Below are the code and all the weights of a small trained network. Each question names an input and a class and asks about switching units off, where a switched-off unit gives its printed mean instead of its output.

import numpy as np


def w(rows, s, z=0):
    codes = np.array(rows[::2]) - 128.0
    scale = np.full(codes.shape[1], s)
    scale[-1] = z or s
    return codes * scale


def f(y):
    return y / 2 * (1 + np.tanh(0.7978845608 * (y + 0.044715 * y**3)))


def log_softmax(a):
    a = a - a.max(-1, keepdims=True)
    return a - np.log(np.exp(a).sum(-1, keepdims=True))


def net(x, mask):
    res = np.array(x, float).reshape(1, 3) / 4 @ E
    y = f(res @ A[0][:, :-1].T + A[0][:, -1])
    res = res + np.where(mask, y, B[0][:, -1]) @ B[0][:, :-1]
    return log_softmax(res[-1] @ U[:, :-1].T + U[:, -1])


A, B = {}, {}
E = w([
[111,142,75,183,1,195,83,107],'x0',
[93,63,124,91,181,193,84,229],'x1',
[64,226,120,230,153,111,156,211],'x2',
],0.0095)
A[0] = w([
[184,91,241,64,222,53,181,119,188],'n1',
[195,183,130,108,92,92,158,62,56],'n2',
[117,113,57,166,37,204,55,91,101],'n3',
[49,117,116,112,154,171,119,217,135],'n4',
[183,10,150,54,117,162,68,25,4],'n5',
[55,2,116,47,158,201,16,191,84],'n6',
],0.0071,0.0033)
B[0] = w([
[127,139,186,105,144,192,130,149,236],'n1',
[150,141,130,97,89,45,182,85,167],'n2',
[210,122,222,142,182,187,137,151,217],'n3',
[100,173,139,105,105,121,167,74,200],'n4',
[36,180,130,253,133,154,52,109,234],'n5',
[151,171,124,83,85,87,191,68,255],'n6',
],0.011,0.0099)
U = w([
[2,214,132,203,129,140,98,128,160],'0',
[245,122,230,99,169,208,148,163,113],'1',
[147,182,109,65,54,73,216,32,96],'2',
[126,83,94,81,106,167,108,153,254],'3',
[118,29,57,137,139,90,109,165,90],'4',
[148,71,30,96,150,88,59,174,81],'5',
[150,62,55,95,153,85,61,160,80],'6',
],0.0085,0.0094)

Each question gives the input, the list of numbers given to net, and the class t.
The units are the neurons (one row each of A and B). Each row of codes is followed by its name. A weight is (code - 128) times the scale printed after its matrix; where a second scale follows, it is the last column's (A, B and U).
mask holds one flag per neuron, in row order. A switched-off neuron (its flag False) gives its mean, the last column of its row in B, instead of its output. The means were averaged over made-up inputs and are rounded, as every weight is.
A unit's drop is (log p(t) with every unit on - log p(t) with that unit switched off) / (log p(t) with every unit on - log p(t) with every unit switched off).
The circuit of an input: a set's keep is (log p(t) with only the set's units on - log p(t) with every unit switched off) / (log p(t) with every unit on - log p(t) with every unit switched off). Starting from all 6 units, units are removed one at a time, each time the one whose removal leaves the highest keep (on an exact tie, the one counted first), for as long as the keep stays at least 0.8.
circuit, biggest first: the units of the circuit, biggest drop first
most important unit: the unit with the biggest drop
k most important neurons: the k neurons with the biggest drops, biggest first
drop when u is switched off: that unit's drop, to one decimal
input [3,2,2], class 3: 2 most important neurons	n5; n1
input [-6,7,3], class 2: 3 most important neurons	n6; n4; n3
input [-8,-7,-2], class 1: circuit, biggest first	n1
input [2,-2,1], class 3: circuit, biggest first	n5; n6; n4; n1
input [5,-5,2], class 1: circuit, biggest first	n3; n5
input [-1,1,-1], class 3: circuit, biggest first	n3; n5; n6; n2
input [-2,-1,1], class 3: circuit, biggest first	n5; n3; n6
input [6,-6,2], class 1: 3 most important neurons	n3; n6; n5
input [-2,-2,-5], class 0: 2 most important neurons	n5; n3
input [3,8,7], class 2: circuit, biggest first	n5; n6; n4
input [-6,8,-2], class 2: 3 most important neurons	n6; n3; n4
input [2,1,-2], class 3: circuit, biggest first	n1; n5; n4; n6
input [2,-6,-6], class 0: 2 most important neurons	n5; n6
input [-6,-2,5], class 1: circuit, biggest first	n5
input [1,-3,-3], class 3: 2 most important neurons	n6; n4
input [3,7,5], class 2: 3 most important neurons	n5; n6; n4
input [7,-8,6], class 2: 2 most important neurons	n5; n2
input [6,3,4], class 1: 2 most important neurons	n3; n5
input [6,4,-6], class 0: 2 most important neurons	n5; n1
input [-7,-3,4], class 1: 2 most important neurons	n5; n1
input [2,6,-7], class 0: 2 most important neurons	n5; n2
input [6,6,-1], class 1: 2 most important neurons	n3; n2
input [-3,1,-2], class 3: most important unit	n3
input [7,-1,-3], class 1: drop when n3 is switched off	1.2
input [1,2,-6], class 0: drop when n5 is switched off	1.1
input [2,8,-1], class 2: drop when n5 is switched off	0.0
input [-2,-2,-7], class 0: drop when n5 is switched off	0.7
